Here is a tiny trained network, its code and every weight. The questions are about switching its units off for an input and a class, where a switched-off unit gives its printed mean instead of its output.

import numpy as np


def w(rows, s, z=0):
    codes = np.array(rows[::2]) - 128.0
    scale = np.full(codes.shape[1], s)
    scale[-1] = z or s
    return codes * scale


def f(y):
    return np.maximum(y, 0)


def log_softmax(a):
    a = a - a.max(-1, keepdims=True)
    return a - np.log(np.exp(a).sum(-1, keepdims=True))


def net(x, mask):
    res = np.array(x, float).reshape(1, 4) / 4 @ E
    y = f(res @ A[0][:, :-1].T + A[0][:, -1])
    res = res + np.where(mask, y, B[0][:, -1]) @ B[0][:, :-1]
    return log_softmax(res[-1] @ U[:, :-1].T + U[:, -1])


A, B = {}, {}
E = w([
[171,187,116,195,45,102],'x0',
[209,80,14,182,200,81],'x1',
[190,255,84,74,162,143],'x2',
[183,142,206,83,137,52],'x3',
],0.0095)
A[0] = w([
[114,47,165,173,115,78,90],'N0',
[97,147,141,126,105,201,61],'N1',
[141,171,121,102,167,129,109],'N2',
[87,158,172,87,80,159,27],'N3',
[106,149,143,104,80,124,61],'N4',
[159,168,116,183,7,80,90],'N5',
[155,99,61,137,190,58,65],'N6',
[91,118,55,164,108,215,158],'N7',
[116,79,135,37,203,135,142],'N8',
[74,71,108,168,82,93,127],'N9',
[73,123,100,131,145,166,250],'N10',
[105,194,66,114,152,199,119],'N11',
[70,113,133,64,197,168,66],'N12',
[203,91,98,161,131,102,78],'N13',
[173,204,117,85,139,97,120],'N14',
[193,115,196,76,142,44,82],'N15',
[156,139,180,109,137,33,205],'N16',
[136,148,121,149,64,124,48],'N17',
[139,152,148,149,104,128,61],'N18',
[100,144,183,76,72,125,102],'N19',
[123,133,145,91,159,95,108],'N20',
[91,146,146,106,122,136,255],'N21',
[106,80,164,173,102,170,103],'N22',
],0.013,0.0044)
B[0] = w([
[149,149,189,32,119,169,230],'N0',
[172,111,131,145,197,70,195],'N1',
[133,125,197,88,114,151,196],'N2',
[155,169,154,133,210,75,227],'N3',
[167,148,144,149,166,116,180],'N4',
[31,117,169,216,103,238,244],'N5',
[184,253,195,158,187,87,254],'N6',
[182,67,80,186,101,19,250],'N7',
[57,140,148,211,91,202,245],'N8',
[144,117,128,44,113,155,222],'N9',
[116,154,82,160,58,102,226],'N10',
[153,60,123,35,69,138,238],'N11',
[121,98,188,205,144,214,219],'N12',
[149,212,149,130,180,112,218],'N13',
[117,99,179,42,108,168,252],'N14',
[174,6,44,170,108,71,245],'N15',
[135,90,42,139,55,81,247],'N16',
[108,86,159,187,153,172,170],'N17',
[140,85,148,157,149,144,155],'N18',
[176,215,128,126,178,93,240],'N19',
[144,90,135,148,108,142,172],'N20',
[160,234,99,121,96,94,217],'N21',
[150,85,130,65,117,145,214],'N22',
],0.016,0.0095)
U = w([
[163,196,144,141,234,118,109],'0',
[111,138,137,208,117,251,142],'1',
[167,113,152,18,104,184,77],'2',
[151,87,85,149,112,97,255],'3',
[130,181,90,115,64,154,227],'4',
[72,148,72,119,205,134,27],'5',
],0.011,0.0032)

Each question gives the input, the list of numbers given to net, and the class t.
The units are the neurons (one row each of A and B). Each row of codes is followed by its name. A weight is (code - 128) times the scale printed after its matrix; where a second scale follows, it is the last column's (A, B and U).
mask holds one flag per neuron, in row order. A switched-off neuron (its flag False) gives its mean, the last column of its row in B, instead of its output. The means were averaged over made-up inputs and are rounded, as every weight is.
A unit's drop is (log p(t) with every unit on - log p(t) with that unit switched off) / (log p(t) with every unit on - log p(t) with every unit switched off).
most important unit: the unit with the biggest drop
top k neurons: the k neurons with the biggest drops, biggest first
drop when u is switched off: that unit's drop, to one decimal
input [-5,-5,-4,-6], class 3: top 2 neurons => [N7, N6]
input [-4,-1,-3,7], class 3: most important unit => N15
input [5,-4,1,3], class 1: top 2 neurons => [N5, N6]
input [-8,8,-4,-7], class 0: top 2 neurons => [N6, N5]
input [-6,2,-1,7], class 3: top 3 neurons => [N15, N5, N16]
input [-3,-6,4,7], class 3: top 3 neurons => [N15, N16, N6]
input [2,7,-7,5], class 0: top 4 neurons => [N6, N13, N11, N14]
input [2,3,-8,-6], class 2: top 2 neurons => [N0, N9]
input [-5,1,8,0], class 2: top 3 neurons => [N11, N5, N14]
input [4,6,7,1], class 2: top 2 neurons => [N14, N11]
input [-2,6,6,-8], class 3: top 3 neurons => [N7, N11, N0]
input [-6,7,-4,-7], class 0: top 4 neurons => [N6, N15, N16, N5]
input [-4,-5,4,-2], class 0: top 2 neurons => [N5, N3]
input [8,5,5,-8], class 1: top 3 neurons => [N5, N15, N16]
input [-4,4,-7,-4], class 2: most important unit => N0
input [-3,6,-6,6], class 0: drop when N6 is switched off => 3.3
input [6,-4,1,-7], class 3: drop when N8 is switched off => 0.6
input [8,-3,1,7], class 1: drop when N5 is switched off => 3.3
